Each row is followed by its group and then its class within the group.
0.63; -0.03; 4.06; -1.52; 1.25; -1.31; -1.55; 0.08; 0.89; 0.78; -1.23; -0.69; 0.78; 0.15; -0.48; -0.20; 2.12; 0.61; -0.11; -1.15; 1.04; 2.28; -0.40; 0.41; -1.01; -0.31; 0.14  Q:<80>
-0.16; -0.76; 3.85; -0.17; 1.71; -1.13; -1.24; -0.24; -1.03; 1.07; -0.33; -0.15; 0.25; 0.65; 0.77; 0.38; 1.55; 1.50; -0.30; 0.00; -0.03; -3.22; 0.06; 0.54; -0.43; 0.25; -1.84  Q:<73>
-0.03; 0.02; 0.30; 1.62; -1.28; 0.08; 1.37; 0.63; 0.99; -0.23; 0.83; 0.02; 1.44; 1.19; -1.20; 0.29; 0.30; 0.72; -0.76; -1.37; -2.01; -6.13; -0.63; 0.61; 0.21; -0.88; -0.13  S:<77>
0.31; -0.91; 3.20; -0.47; 2.84; -2.19; -2.12; 0.36; -2.73; 2.08; -0.71; -0.80; 0.95; 0.13; -0.51; 0.95; 1.30; 0.12; -1.99; 1.43; 1.60; -0.39; 0.62; 0.83; -0.58; 0.11; -1.28  T:<70>
0.68; 0.40; 3.40; -0.39; 3.37; -1.02; -0.54; 0.05; -1.10; 0.14; -1.63; -1.20; -2.12; -0.25; -0.27; 1.87; 1.42; -1.15; -1.42; 0.85; -0.49; -1.23; -0.12; 0.50; 0.41; 0.37; 0.60  T:<68>
-0.59; -0.08; 8.54; -1.05; 2.12; 1.98; -1.97; -3.34; 0.00; -0.23; -2.24; -0.01; -2.89; 0.24; -0.24; -0.08; 2.99; 2.89; -0.61; 1.75; -0.52; -3.57; -4.08; 0.27; -0.79; -0.37; 0.68  Q:<80>
-0.44; 1.79; 4.56; -0.07; 0.30; 1.25; -0.79; -0.36; 0.98; -0.40; -0.25; 3.04; -0.28; -0.15; -2.18; 0.85; 2.30; 0.90; -1.25; -1.96; -1.29; -5.67; -1.19; 0.67; -0.09; -1.85; 0.45  S:<77>
0.71; 0.17; 4.71; -2.14; 1.27; -1.01; -1.21; -1.85; 0.20; 1.27; -1.95; -0.92; 2.80; 0.23; -0.20; 0.85; 0.97; -0.30; -1.08; -1.65; -0.64; -0.77; -1.19; 0.81; -0.98; -1.67; -1.09  T:<68>
0.74; -1.60; 5.64; -6.79; 2.83; -0.76; -1.87; -0.17; -0.57; 1.14; -0.11; -0.20; 0.49; 0.12; -0.17; 0.35; 2.43; 0.23; -0.58; 0.32; -0.67; -3.25; 0.30; 0.41; -0.75; -1.76; -0.45  Q:<73>
-0.53; -0.05; 5.68; -2.30; 0.71; 1.05; -0.22; -1.59; 0.68; 0.01; -0.74; -0.49; 0.37; 0.07; -0.79; 0.00; 0.93; 0.09; 1.29; -2.43; -1.33; -2.17; -2.02; 1.38; 0.60; -2.31; 1.11  S:<65>
0.80; 0.52; 5.28; -1.22; 4.01; -0.56; -1.78; 0.17; -1.72; 0.67; -2.56; -1.54; -0.33; 0.53; -0.70; 1.38; 1.77; -0.29; -1.33; 0.06; 0.48; -1.93; -0.31; 0.85; -0.01; -0.14; 0.33  T:<68>
0.83; -0.36; 3.86; 0.13; 0.70; -0.99; -1.01; -1.00; 0.01; 0.27; -1.01; -0.71; 0.44; -0.25; -0.55; 0.71; 0.55; -0.14; -1.45; 0.78; -0.77; -1.11; -0.36; -0.24; -0.29; -0.86; 0.13  T:<68>
0.26; 0.48; 4.04; -1.79; 1.44; -2.20; 0.78; -0.11; 0.15; 0.19; -2.26; -1.28; 1.00; 0.14; -0.27; 0.97; 2.02; -1.50; -1.08; -2.29; -1.70; 0.39; 1.12; 0.43; -0.33; -1.36; -0.04  T:<68>
-0.39; -0.09; 7.47; -1.52; 0.02; 0.12; -2.14; -1.39; 0.13; 0.34; -1.33; 0.25; -0.44; -0.18; -0.64; -1.46; 2.57; 1.65; -0.32; -0.18; -0.23; -1.49; -0.62; 1.33; -0.64; -1.62; 0.55  Z:<64>
-0.48; 0.53; 3.27; -0.59; 0.82; -0.16; -0.32; -0.01; -0.15; 0.66; -1.32; 0.06; 0.40; 0.23; 0.34; 0.41; 0.87; -0.29; -0.67; -0.08; 0.26; 3.73; -1.23; -0.36; -0.93; -2.06; -0.28  Q:<80>
-0.01; -0.33; 6.69; -0.69; 5.13; -1.15; -1.78; 0.35; -0.18; 0.40; -1.54; -1.13; 1.09; 0.88; -1.59; 0.64; 1.36; 0.72; -1.86; -2.00; -0.45; -6.09; -0.43; 0.10; -0.77; -2.21; 0.12  Z:<79>
0.21; -0.11; 5.71; -2.63; 2.79; -2.51; -1.21; 0.27; -0.77; 1.02; -1.52; -0.82; 1.97; 0.46; 0.22; -0.39; 1.56; -0.23; -0.99; -1.49; 0.85; 0.64; -0.38; 0.21; -0.12; -1.81; -0.24  Q:<80>
0.36; -0.51; 3.55; -0.01; 1.83; -1.08; -0.99; -0.01; -0.85; 0.88; -1.06; -0.66; -0.26; 0.75; -0.56; 1.74; 1.21; 1.12; -1.34; -0.70; 0.68; -3.23; 0.25; -0.01; -0.56; -0.08; -0.55  Q:<73>
